Below is a small trained network, with its code and all its weights. Each question gives an input and a target symbol and asks what happens when units are switched off, that is, made to give their printed mean instead of their output.

import numpy as np


def w(rows, s, z=0):
    codes = np.array(rows[::2]) - 128.0
    scale = np.full(codes.shape[1], s)
    scale[-1] = z or s
    return codes * scale


def f(y):
    return np.maximum(y, 0)


def softmax(a):
    e = np.exp(a - a.max(-1, keepdims=True))
    return e / e.sum(-1, keepdims=True)


def log_softmax(a):
    a = a - a.max(-1, keepdims=True)
    return a - np.log(np.exp(a).sum(-1, keepdims=True))


def net(x, mask):
    ids = ['ΓΘβδελξτ'.index(c) for c in x.split()]
    T = len(ids)
    res = E[ids] + P[:T]
    r = res
    for j in range(2):
        rows = slice(3 * j, 3 * j + 3)
        q, k, v = (r @ M[0][rows].T for M in (Q, K, V))
        z = softmax(np.where(np.tri(T) > 0, q @ k.T / 3**0.5, -1e9)) @ v
        o = O[0][rows]
        res = res + np.where(mask[j], z, o[:, -1]) @ o[:, :-1]
    y = f(res @ A[0][:, :-1].T + A[0][:, -1])
    res = res + np.where(mask[2:18], y, B[0][:, -1]) @ B[0][:, :-1]
    return log_softmax(res[-1] @ U[:, :-1].T + U[:, -1])


Q, K, V, O, A, B = {}, {}, {}, {}, {}, {}
E = w([
[204,129,99],'Γ',
[167,3,89],'Θ',
[136,115,252],'β',
[119,31,59],'δ',
[206,217,93],'ε',
[105,103,35],'λ',
[229,65,109],'ξ',
[116,180,43],'τ',
],0.013)
P = w([
[81,111,91],'0',
[216,117,49],'1',
[230,116,52],'2',
[242,116,52],'3',
[251,121,54],'4',
[251,110,58],'5',
[254,112,64],'6',
],0.0066)
Q[0] = w([
[175,55,128],'H0',
[215,129,132],'H0',
[122,161,110],'H0',
[131,134,154],'H1',
[6,154,186],'H1',
[223,155,53],'H1',
],0.018)
K[0] = w([
[131,25,228],'H0',
[170,171,239],'H0',
[109,172,122],'H0',
[119,116,113],'H1',
[217,107,45],'H1',
[79,118,246],'H1',
],0.013)
V[0] = w([
[143,174,155],'H0',
[158,83,54],'H0',
[180,153,121],'H0',
[65,203,109],'H1',
[156,248,154],'H1',
[194,146,165],'H1',
],0.015)
O[0] = w([
[112,50,133,125],'H0',
[73,222,117,254],'H0',
[66,115,137,220],'H0',
[108,238,187,130],'H1',
[245,254,140,143],'H1',
[229,129,72,130],'H1',
],0.0095,0.0078)
A[0] = w([
[162,97,102,191],'N0',
[144,163,254,177],'N1',
[51,81,201,185],'N2',
[131,172,138,106],'N3',
[125,141,116,155],'N4',
[165,149,141,88],'N5',
[202,106,101,44],'N6',
[117,42,82,54],'N7',
[106,171,92,176],'N8',
[172,155,131,54],'N9',
[44,76,91,133],'N10',
[127,63,117,134],'N11',
[98,186,74,168],'N12',
[126,171,103,254],'N13',
[113,160,190,115],'N14',
[182,94,154,135],'N15',
],0.0097,0.0065)
B[0] = w([
[107,53,118,185],'N0',
[40,35,102,177],'N1',
[253,107,245,163],'N2',
[78,191,109,181],'N3',
[144,85,120,162],'N4',
[166,180,74,152],'N5',
[50,175,242,172],'N6',
[5,243,133,190],'N7',
[137,53,176,223],'N8',
[191,204,74,156],'N9',
[245,224,138,194],'N10',
[89,225,79,175],'N11',
[146,43,193,250],'N12',
[137,33,108,246],'N13',
[85,103,100,160],'N14',
[132,234,218,157],'N15',
],0.0062,0.013)
U = w([
[142,135,130,119],'Γ',
[92,222,115,4],'Θ',
[193,72,233,123],'β',
[179,2,66,163],'δ',
[78,163,8,90],'ε',
[234,163,94,232],'λ',
[28,90,158,208],'ξ',
[132,200,183,66],'τ',
],0.0079,0.0032)

Each question gives the input, a string of symbols that net reads in full, and the target symbol t.
The units are the heads (3 rows each of Q, K, V and O) and the neurons (one row each of A and B). Each row of codes is followed by its name. A weight is (code - 128) times the scale printed after its matrix; where a second scale follows, it is the last column's (O, A, B and U).
mask holds one flag per unit, heads first, then neurons. A switched-off unit (its flag False) gives its mean, the last column of its rows in O or B, instead of its output. The means were averaged over made-up inputs and are rounded, as every weight is.
A unit's drop is (log p(t) with every unit on - log p(t) with that unit switched off) / (log p(t) with every unit on - log p(t) with every unit switched off).
The circuit of an input: a set's keep is (log p(t) with only the set's units on - log p(t) with every unit switched off) / (log p(t) with every unit on - log p(t) with every unit switched off). Starting from the 12 units with the biggest drops (on a tie, the unit counted first), units are removed one at a time, each time the one whose removal leaves the highest keep (on an exact tie, the one counted first), for as long as the keep stays at least 0.8.
circuit, biggest first: the units of the circuit, biggest drop first
most important unit: the unit with the biggest drop
k most important neurons: the k neurons with the biggest drops, biggest first
heads that matter: for each layer, one digit per head in row order, 1 if its drop is at least 0.15 and else 0, layers parted by /
drop of u: that unit's drop, to one decimal
input ξ τ τ ε τ τ, target ε: circuit, biggest first -> [H1 N7 N11 N12]
input Γ ξ λ Θ τ ε ε, target δ: heads that matter -> 01
input λ δ τ ε δ Γ ε, target β: circuit, biggest first -> [H1 N2 H0 N10]
input δ ε τ, target τ: 3 most important neurons -> [N10 N2 N7]
input Θ λ δ ξ Θ Θ, target Θ: heads that matter -> 01
input τ ξ τ Θ, target ξ: circuit, biggest first -> [H1 N10]
input τ λ λ δ ξ, target ξ: circuit, biggest first -> [H1 N1 N10]
input τ ξ ε, target ξ: 2 most important neurons -> [N1 N10]
input λ ε Γ δ β τ ξ, target τ: most important unit -> N6
input τ ξ τ λ λ, target ξ: 2 most important neurons -> [N10 N12]
input λ τ ε ξ, target β: circuit, biggest first -> [H1 N2]
input τ τ τ λ, target ξ: circuit, biggest first -> [H1 N10 N9]
input Θ ε λ, target Θ: 3 most important neurons -> [N10 N7 N2]
input ξ Θ τ Θ ξ τ δ, target ε: most important unit -> H1
input λ Γ Θ ε τ Θ, target β: 3 most important neurons -> [N2 N10 N7]
input ξ ε ε τ, target ε: 2 most important neurons -> [N7 N11]
input Γ Γ ξ λ, target δ: drop of N15 -> 0.1
input ξ ε Γ, target ε: drop of N12 -> 0.1
input ξ ξ λ ε τ ξ, target ε: drop of N7 -> 0.2
input τ λ λ τ Γ, target ξ: drop of H1 -> 0.8
input ξ τ Γ λ τ ξ, target ε: most important neuron -> [N7]
input δ ε ε τ Γ, target τ: 3 most important neurons -> [N10 N2 N7]
input ε ε τ Γ, target λ: 3 most important neurons -> [N9 N7 N5]
input δ ξ ε, target τ: 2 most important neurons -> [N10 N2]
